[[135 132 130]
 [119 125 114]
 [138 137 133]
 [123 122 113]
 [133 132 132]
 [135 136 130]
 [128 120 102]]
->
[[128 135 133 123 138 119 135]
 [120 136 132 122 137 125 132]
 [102 130 132 113 133 114 130]]

[[134 124 119]
 [121 132 136]
 [102 108 151]
 [134 126 119]
 [127 133 129]
 [126 123 124]
 [123 119 129]
 [138 142 117]
 [108 120 147]]
->
[[108 138 123 126 127 134 102 121 134]
 [120 142 119 123 133 126 108 132 124]
 [147 117 129 124 129 119 151 136 119]]

[[138 127 135 143 121]
 [132 127 108 140 140]
 [133 127 108 141 140]
 [139 130 139 140 121]
 [133 130 113 135 141]
 [133 127 108 141 140]
 [132 126 107 143 140]
 [137 127 134 144 121]
 [140 131 141 138 122]
 [138 127 135 143 121]]
->
[[138 140 137 132 133 133 139 133 132 138]
 [127 131 127 126 127 130 130 127 127 127]
 [135 141 134 107 108 113 139 108 108 135]
 [143 138 144 143 141 135 140 141 140 143]
 [121 122 121 140 140 141 121 140 140 121]]

[[129 130 126 128 140 131 153 124]
 [131 128 129 131 119 133 125 127]
 [130 128 129 132 120 133 127 126]]
->
[[130 131 129]
 [128 128 130]
 [129 129 126]
 [132 131 128]
 [120 119 140]
 [133 133 131]
 [127 125 153]
 [126 127 124]]

[[129 139 154 134 139 141 135 118 145 120 148 130 128 130 127]
 [133 126 137 127 132 141 126 128 129 120 139 137 127 113 128]
 [145 138 121 137 130 138 123 134 142 146 125 129 127 142 140]]
->
[[145 133 129]
 [138 126 139]
 [121 137 154]
 [137 127 134]
 [130 132 139]
 [138 141 141]
 [123 126 135]
 [134 128 118]
 [142 129 145]
 [146 120 120]
 [125 139 148]
 [129 137 130]
 [127 127 128]
 [142 113 130]
 [140 128 127]]

[[106 126 133 140 123]
 [127 126 138 110 114]
 [133 141 139 132 113]
 [117 127 123 132 131]
 [117 128 120 132 132]]
->
[[117 117 133 127 106]
 [128 127 141 126 126]
 [120 123 139 138 133]
 [132 132 132 110 140]
 [132 131 113 114 123]]

[[115 142 118 122 108 130 127 150 111 102]
 [140 132 142 106 116 105 144 142 120 138]
 [116 119 128 153 118 123 136 149 120 109]
 [152 138 131 102 144 147 116 128 123 120]
 [142 135 143 119 139 122 153 130 151 141]
 [155 127 116 141 112 137 152 113 150 138]
 [146 102 136 153 130 133 136 148 106 151]
 [129 151 144 155 146 146 139 118 135 150]]
->
[[129 146 155 142 152 116 140 115]
 [151 102 127 135 138 119 132 142]
 [144 136 116 143 131 128 142 118]
 [155 153 141 119 102 153 106 122]
 [146 130 112 139 144 118 116 108]
 [146 133 137 122 147 123 105 130]
 [139 136 152 153 116 136 144 127]
 [118 148 113 130 128 149 142 150]
 [135 106 150 151 123 120 120 111]
 [150 151 138 141 120 109 138 102]]
---
[[136 102 139]
 [120 106 110]
 [157 123 127]
 [156 120 131]]
->
[[106 110]
 [123 127]]

[[120 114 121 106]
 [118 110 129 109]
 [116 110 134 111]]
->
[[110 129]
 [110 134]]

[[140 127 136]
 [140 128 137]
 [145 136 149]
 [142 131 143]]
->
[[128 137]
 [136 149]]

[[119 125 123 135]
 [128 124 120 125]
 [140 142 135 136]
 [137 116 109 112]
 [128 114 106 120]]
->
[[124 120]
 [142 135]]

[[127 135 128 140]
 [119 108 104 120]
 [124 129 127 133]
 [133 135 137 128]]
->
[[108 104]
 [129 127]]

[[113 129 104 148 153]
 [137 116 117 109 138]
 [125 119 107 135 150]]
->
[[116 117]
 [119 107]]
---
[[104 126]
 [104 131]
 [ 99 136]
 [115 118]
 [104 126]]
->
[[104 126]
 [104 131]]

[[124 136 123 123]
 [103 112 140 142]]
->
[[124 136]
 [103 112]]

[[128 129 158]
 [138 127 120]]
->
[[128 129]
 [138 127]]

[[132 111 105 119]
 [138 110 110 104]
 [153 145 139 128]
 [141 112 109 105]]
->
[[132 111]
 [138 110]]

[[132 121 126 128]
 [149 134 105 128]]
->
[[132 121]
 [149 134]]

[[140 132 120]
 [154 147 143]
 [147 151 139]
 [148 140 155]
 [108 106 121]]
->
[[140 132]
 [154 147]]

[[112 109 118 111 137]
 [132 144 133 150 123]]
->
[[112 109]
 [132 144]]
